Below are the code and all the weights of a small trained network. Each question names an input and a class and asks about switching units off, where a switched-off unit gives its printed mean instead of its output.

import numpy as np


def w(rows, s, z=0):
    codes = np.array(rows[::2]) - 128.0
    scale = np.full(codes.shape[1], s)
    scale[-1] = z or s
    return codes * scale


def norm(h):
    return h / np.sqrt((h * h).mean(-1, keepdims=True) + 1e-5)


def f(y):
    return np.maximum(y, 0)


def log_softmax(a):
    a = a - a.max(-1, keepdims=True)
    return a - np.log(np.exp(a).sum(-1, keepdims=True))


def net(x, mask):
    res = np.array(x, float).reshape(1, 4) / 4 @ E
    u = 0
    for l in range(2):
        y = f(norm(res) @ A[l][:, :-1].T + A[l][:, -1])
        res = res + np.where(mask[u : u + 5], y, B[l][:, -1]) @ B[l][:, :-1]
        u += 5
    return log_softmax(norm(res)[-1] @ U[:, :-1].T + U[:, -1])


A, B = {}, {}
E = w([
[198,95,98,136,38,171,106],'x0',
[173,167,206,169,111,141,253],'x1',
[60,145,76,76,35,73,184],'x2',
[105,71,117,92,161,196,174],'x3',
],0.0064)
A[0] = w([
[67,209,117,137,254,56,154,1],'0.n0',
[50,107,88,114,144,124,30,94],'0.n1',
[80,31,122,59,175,218,192,23],'0.n2',
[148,145,151,148,161,176,114,71],'0.n3',
[159,222,145,185,108,9,63,13],'0.n4',
],0.0082,0.0065)
B[0] = w([
[78,31,190,95,70,208,108,211],'0.n0',
[187,114,146,56,154,105,131,254],'0.n1',
[130,249,108,142,124,176,91,189],'0.n2',
[134,113,80,131,157,113,147,160],'0.n3',
[114,206,79,120,165,240,128,215],'0.n4',
],0.012,0.0049)
A[1] = w([
[136,168,217,181,109,136,229,79],'1.n0',
[39,146,88,57,84,94,151,126],'1.n1',
[221,97,98,161,1,167,62,3],'1.n2',
[146,86,165,161,217,158,57,91],'1.n3',
[204,162,131,101,163,160,193,222],'1.n4',
],0.0095,0.0047)
B[1] = w([
[187,70,49,57,208,121,39,208],'1.n0',
[179,128,147,254,154,127,163,202],'1.n1',
[46,96,187,113,222,184,177,179],'1.n2',
[145,138,83,190,77,85,234,203],'1.n3',
[58,153,141,114,50,71,96,254],'1.n4',
],0.0098,0.0082)
U = w([
[127,237,74,126,141,215,120,180],'0',
[195,72,90,48,165,72,92,163],'1',
[46,42,201,130,148,182,179,140],'2',
[174,120,86,251,117,53,208,144],'3',
[74,133,164,123,51,88,102,211],'4',
[138,132,207,158,99,88,107,3],'5',
[134,130,191,155,99,100,115,30],'6',
],0.016,0.008)

Each question gives the input, the list of numbers given to net, and the class t.
The units are the neurons (one row each of A and B). Each row of codes is followed by its name. A weight is (code - 128) times the scale printed after its matrix; where a second scale follows, it is the last column's (A, B and U).
mask holds one flag per neuron, layer by layer. A switched-off neuron (its flag False) gives its mean, the last column of its row in B, instead of its output. The means were averaged over made-up inputs and are rounded, as every weight is.
A unit's drop is (log p(t) with every unit on - log p(t) with that unit switched off) / (log p(t) with every unit on - log p(t) with every unit switched off).
The circuit of an input: a set's keep is (log p(t) with only the set's units on - log p(t) with every unit switched off) / (log p(t) with every unit on - log p(t) with every unit switched off). Starting from all 10 units, units are removed one at a time, each time the one whose removal leaves the highest keep (on an exact tie, the one counted first), for as long as the keep stays at least 0.8.
circuit, biggest first: the units of the circuit, biggest drop first
most important unit: the unit with the biggest drop
top k neurons: the k neurons with the biggest drops, biggest first
k most important neurons of layer l: the k neurons of layer l with the biggest drops, biggest first
input [-8,-7,6,-8], class 0: most important unit	0.n4
input [5,-5,-1,6], class 0: top 2 neurons	[0.n2, 1.n0]
input [6,-8,6,-8], class 0: circuit, biggest first	[0.n4, 1.n4]
input [-8,7,-1,-4], class 2: top 2 neurons	[0.n0, 0.n1]
input [7,5,-4,4], class 2: top 2 neurons	[1.n2, 0.n4]
input [4,8,-2,6], class 1: top 2 neurons	[1.n0, 0.n4]
input [6,4,-2,1], class 2: top 2 neurons	[1.n2, 0.n1]
input [-4,7,6,4], class 1: top 3 neurons	[1.n0, 1.n3, 0.n4]
input [7,7,2,4], class 1: top 3 neurons	[1.n0, 0.n0, 0.n4]
input [4,5,1,8], class 0: 2 most important neurons of layer 0	[0.n2, 0.n1]
input [-7,6,1,7], class 0: top 2 neurons	[0.n2, 1.n0]
input [8,7,6,-2], class 2: top 3 neurons	[1.n2, 0.n1, 1.n3]
input [2,3,1,3], class 4: 2 most important neurons of layer 1	[1.n4, 1.n1]
input [3,4,1,0], class 1: most important unit	1.n0
input [2,2,-7,5], class 3: top 2 neurons	[1.n3, 0.n4]
input [-6,-1,8,2], class 3: 3 most important neurons of layer 1	[1.n1, 1.n2, 1.n4]
input [-2,1,8,-7], class 3: 3 most important neurons of layer 1	[1.n1, 1.n0, 1.n2]
input [-6,7,-6,5], class 1: 3 most important neurons of layer 1	[1.n0, 1.n1, 1.n2]
input [5,0,-4,2], class 2: 2 most important neurons of layer 1	[1.n2, 1.n1]
input [-7,-3,-4,1], class 2: most important unit	0.n0
